Here is a tiny trained network, its code and every weight. The questions are about switching its units off for an input and a class, where a switched-off unit gives its printed mean instead of its output.

import numpy as np


def w(rows, s, z=0):
    codes = np.array(rows[::2]) - 128.0
    scale = np.full(codes.shape[1], s)
    scale[-1] = z or s
    return codes * scale


def norm(h):
    return h / np.sqrt((h * h).mean(-1, keepdims=True) + 1e-5)


def f(y):
    return np.maximum(y, 0)


def log_softmax(a):
    a = a - a.max(-1, keepdims=True)
    return a - np.log(np.exp(a).sum(-1, keepdims=True))


def net(x, mask):
    res = np.array(x, float).reshape(1, 6) / 4 @ E
    u = 0
    for l in range(2):
        y = f(norm(res) @ A[l][:, :-1].T + A[l][:, -1])
        res = res + np.where(mask[u : u + 11], y, B[l][:, -1]) @ B[l][:, :-1]
        u += 11
    return log_softmax(norm(res)[-1] @ U[:, :-1].T + U[:, -1])


A, B = {}, {}
E = w([
[138,99,121,123,149,131,153],'x0',
[154,202,149,103,77,121,202],'x1',
[164,139,140,132,148,100,122],'x2',
[100,89,202,93,114,135,139],'x3',
[88,120,98,113,128,44,137],'x4',
[107,153,145,254,109,106,148],'x5',
],0.0083)
A[0] = w([
[124,116,100,2,93,90,47,6],'L0N1',
[141,149,22,191,148,110,77,37],'L0N2',
[77,79,86,138,70,26,83,74],'L0N3',
[142,95,133,162,162,180,68,53],'L0N4',
[89,62,242,122,108,93,123,105],'L0N5',
[177,161,136,118,70,177,249,129],'L0N6',
[164,135,187,210,134,92,172,214],'L0N7',
[80,109,72,117,147,63,144,15],'L0N8',
[145,170,34,141,154,145,135,41],'L0N9',
[161,148,129,183,122,145,61,162],'L0N10',
[57,36,116,149,195,153,90,171],'L0N11',
],0.0091,0.0018)
B[0] = w([
[247,117,69,146,150,156,205,241],'L0N1',
[57,186,128,93,166,130,130,220],'L0N2',
[176,77,254,158,134,89,121,214],'L0N3',
[180,118,201,110,103,44,38,187],'L0N4',
[71,239,117,117,236,169,117,202],'L0N5',
[135,107,139,81,112,67,36,254],'L0N6',
[110,143,70,158,93,168,118,244],'L0N7',
[122,116,192,118,127,101,134,188],'L0N8',
[81,176,238,69,167,210,140,190],'L0N9',
[95,22,130,82,134,159,142,194],'L0N10',
[101,146,80,104,94,112,100,238],'L0N11',
],0.0082,0.0063)
A[1] = w([
[108,171,132,121,108,135,145,95],'L1N1',
[120,125,141,121,136,65,179,103],'L1N2',
[84,100,164,235,99,99,181,88],'L1N3',
[165,90,157,126,105,244,67,126],'L1N4',
[55,146,146,197,101,135,90,169],'L1N5',
[125,144,182,105,164,108,162,193],'L1N6',
[134,139,109,228,123,104,96,129],'L1N7',
[125,72,173,93,112,70,111,158],'L1N8',
[162,170,130,105,11,85,172,168],'L1N9',
[135,216,87,104,162,147,115,149],'L1N10',
[175,124,67,111,113,147,122,2],'L1N11',
],0.011,0.0033)
B[1] = w([
[106,99,142,104,166,116,142,161],'L1N1',
[126,181,185,246,93,108,95,170],'L1N2',
[190,116,73,107,127,152,186,186],'L1N3',
[124,161,130,219,102,92,185,235],'L1N4',
[194,100,109,57,144,135,161,254],'L1N5',
[62,148,105,171,130,170,139,216],'L1N6',
[126,140,126,76,115,136,132,188],'L1N7',
[146,132,119,182,71,135,104,214],'L1N8',
[104,49,106,152,131,93,73,221],'L1N9',
[82,110,129,102,142,117,129,224],'L1N10',
[163,111,107,117,125,133,132,158],'L1N11',
],0.011,0.007)
U = w([
[194,93,81,89,132,155,185,190],'0',
[80,80,129,143,107,93,10,252],'1',
[25,193,166,115,176,184,127,21],'2',
[137,148,175,231,88,131,137,28],'3',
],0.012,0.00034)

Each question gives the input, the list of numbers given to net, and the class t.
The units are the neurons (one row each of A and B). Each row of codes is followed by its name. A weight is (code - 128) times the scale printed after its matrix; where a second scale follows, it is the last column's (A, B and U).
mask holds one flag per neuron, layer by layer. A switched-off neuron (its flag False) gives its mean, the last column of its row in B, instead of its output. The means were averaged over made-up inputs and are rounded, as every weight is.
A unit's drop is (log p(t) with every unit on - log p(t) with that unit switched off) / (log p(t) with every unit on - log p(t) with every unit switched off).
The circuit of an input: a set's keep is (log p(t) with only the set's units on - log p(t) with every unit switched off) / (log p(t) with every unit on - log p(t) with every unit switched off). Starting from the 12 units with the biggest drops (on a tie, the unit counted first), units are removed one at a time, each time the one whose removal leaves the highest keep (on an exact tie, the one counted first), for as long as the keep stays at least 0.8.
circuit, biggest first: the units of the circuit, biggest drop first
unit that matters most: the unit with the biggest drop
k most important neurons: the k neurons with the biggest drops, biggest first
k most important neurons of layer l: the k neurons of layer l with the biggest drops, biggest first
input [-2,-1,-5,0,-1,-3], class 0: circuit, biggest first => L0N1
input [-5,7,2,5,-3,7], class 0: circuit, biggest first => L1N5; L0N7; L1N3
input [-8,-5,2,-8,-7,-6], class 2: 4 most important neurons of layer 0 => L0N2; L0N9; L0N6; L0N3
input [3,8,2,-8,1,6], class 1: circuit, biggest first => L0N6; L1N9
input [2,6,4,3,-2,6], class 0: 2 most important neurons => L0N7; L1N5
input [-3,-4,8,-7,-6,-1], class 2: circuit, biggest first => L0N2; L0N9
input [-7,-1,-5,5,4,-5], class 0: 3 most important neurons => L0N1; L0N2; L0N9
input [7,-5,-3,4,6,-1], class 3: 2 most important neurons of layer 0 => L0N3; L0N6
input [8,6,-5,7,0,-2], class 2: 2 most important neurons of layer 1 => L1N6; L1N9
input [-2,7,3,5,1,-2], class 1: 2 most important neurons => L0N6; L1N9
input [-3,7,-5,-2,7,5], class 1: 2 most important neurons of layer 1 => L1N9; L1N4
input [2,-5,-8,4,4,5], class 0: circuit, biggest first => L1N5; L1N3
input [3,-7,2,7,-1,-8], class 0: 2 most important neurons => L0N1; L0N6
input [5,-3,-7,7,4,-3], class 2: circuit, biggest first => L0N5
input [-3,2,1,-8,3,6], class 2: 2 most important neurons of layer 0 => L0N2; L0N9
input [6,-3,6,-4,7,7], class 0: 2 most important neurons of layer 1 => L1N3; L1N5
input [5,-2,-4,0,-3,-1], class 3: 2 most important neurons of layer 1 => L1N8; L1N4
input [6,-2,2,-3,-8,-5], class 3: 2 most important neurons of layer 1 => L1N4; L1N5
input [8,7,6,-7,8,-5], class 3: circuit, biggest first => L1N2; L1N5
input [-5,-2,1,-2,5,-3], class 3: unit that matters most => L0N3
input [-5,0,7,6,-7,7], class 0: 3 most important neurons => L1N5; L0N7; L0N9
input [1,8,2,6,6,7], class 1: 2 most important neurons of layer 0 => L0N6; L0N7
input [-2,-1,6,-7,4,-1], class 2: 2 most important neurons => L0N2; L0N9
